[ -3  -3 -56  -7  -3]  zavi
[   9    9   30   -2 -106]  folo
[ -4 -23 -17 -39  45]  lezit
[46 46 56 14 46]  rin
[ 24 -58 -14 -14  93]  tof
[ 26 101  51  -3  51]  zerud
again rin:  : [46]
again zavi:  : [-3]
again zerud:  : [51]
again tof:  : [-14]
again folo:  : [9]
find: [46 46 56 14 46] : rin

[  82    3   22 -103   23   79   34    9   -6   57   87  -16   89   50
  -36   26   35   49  -33  -38  -42   25  -29   15   17]  Nupo
[-75 -65  50  92  62 -32  72  43 -14 -89 -14 -14 -56  -9 109  41 -11 -12
  15   5   9  10 -14  78 -35]  Puf
[-32 -51 -85  -5  48   7 -18  88  82 -24 -47  48 -36 -45 -42 -63  63   3
  71  48  82  10 -32 -16 -63]  Rus
[-16 -33 -89 -15  38  13 -24  84  29  -8 -34  26 -17 -34 -61 -33  78  14
  74 -31  79   8 -43 -27 -54]  digi
[-75 -65  50  92  62 -32  72  43 -14  48 -63 -28 -56  -9 109   4 -11 -12
  15   5   9  10  21  78 -35]  Rerin
again Puf:  : [-14]
find: [-75 -65  50  92  62 -32  72  43 -14 -89 -14 -14 -56  -9 109  41 -11 -12
  15   5   9  10 -14  78 -35] : Puf
find: [-32 -51 -85  -5  48   7 -18  88  82 -24 -47  48 -36 -45 -42 -63  63   3
  71  48  82  10 -32 -16 -63] : Rus

[ -1 -21   2 -13   2  34  44 -44  -2] = vufu
[  5  -4 -47 -46  -8 -37 -45  28  -4] = vepid
[-42   8  14   0 -52 -15  30  14 -85] = Tolo
[-50 -30 -22  17 -29  32 -46 -14  32] = Zad
[  3 -40 -32 -61  25  -5  -3  13   0] = feg
[ 45  32 -40 -40  15 -40  50  -5 -40] = berer
[-18 -18 -14 -16 -13  -2 -13 -10   5] = tiz
[ -3 -38  -1 -17  61  61  61 -38  -7] = lukag
[ 71  34  -2 -38 -95  60 -45 -33 -34] = vako
[  1   9 -32 -29  -3 -10 -18   1   6] = sefif
[ -1 -21   2 -13   2 -12  23 -40  20] = fomef
again Tolo:  : [14]
again Zad:  : [32]
again berer:  : [-40]
find: [-50 -30 -22  17 -29  32 -46 -14  32] : Zad

[ -6  -6 -26 -84] -> dama
[ -1 -70 -73  38] -> pela
[ 15  29 -38 -42] -> Fatek
[ 19  40 -20 -47] -> Mon
[43 43 43 43] -> depit
[ -4 -43 -75   3] -> fumu
[-28 -28 -28  18] -> Dorip
[ -1 -65 -75  13] -> zabu
[  5  15 -33 -56] -> gim
again depit:  : [43]
again dama:  : [-6]
again Dorip:  : [-28]
find: [-28 -28 -28  18] : Dorip
find: [ -1 -65 -75  13] : zabu
find: [ -6  -6 -26 -84] : dama

[ 10   4  10 -45  36  26  20] -> dar
[-11 -18  16 -54  12 -11  20] -> Dibiv
[-53  26 -19   3  52  17   1] -> kasi
[-12  49  33  -3  49  49  31] -> mov
[ 36   4   4 -45  36  36  20] -> kod
[ 51 -22 109 -45 -12  63  -3] -> vire
[  2 -26  91 -57  40  12 -37] -> fot
[-46  64  46  46  48  46  46] -> lelo
[-20 -18  20 -27  20  20  20] -> beped
[-46   4   4 -18  -4   4  35] -> mik
[-20 -33  62 -57  68 -53 -29] -> luse
again dar:  : [10]
again beped:  : [20]
again mov:  : [49]
again mik:  : [4]
again lelo:  : [46]
find: [-20 -18  20 -27  20  20  20] : beped
again Dibiv:  : [-11]

[ -1  -4 -41  -3  30 -14 -57   4 -47 -28  33  -7  41  33 -19   2 -29 -50
   4 -32  -3 -55 -16  33 -23 -14  12  -3  26 -78  53   3 -18  66]  vevur
[ 14  -4 -42  -1  32 -12 -62   7 -46  32  42  -9  28  42 -12  15 -24  32
  25 -24 -13 -45 -13 -67  32 -14   3  -1  42  32  70  20 -16  52]  sevuf
[ 52 -10 -41  27  34  -1  -8  25  12 -17  -4   5 -45  74  37  48  41  70
  53  31 -34  18  18 -58  13  -3 -24  10 -30  13  36  38  21 -15]  mulev
[ 54 -40 -40  22  34  -4 -22  25  -4 -29  12   2 -32  87  -4  48  27  54
  64  21 -35   7  19 -63   7  -9 -26   7 -19  -3  53 -40  13  -4]  Mupe
find: [ 14  -4 -42  -1  32 -12 -62   7 -46  32  42  -9  28  42 -12  15 -24  32
  25 -24 -13 -45 -13 -67  32 -14   3  -1  42  32  70  20 -16  52] : sevuf
find: [ 54 -40 -40  22  34  -4 -22  25  -4 -29  12   2 -32  87  -4  48  27  54
  64  21 -35   7  19 -63   7  -9 -26   7 -19  -3  53 -40  13  -4] : Mupe
find: [ -1  -4 -41  -3  30 -14 -57   4 -47 -28  33  -7  41  33 -19   2 -29 -50
   4 -32  -3 -55 -16  33 -23 -14  12  -3  26 -78  53   3 -18  66] : vevur

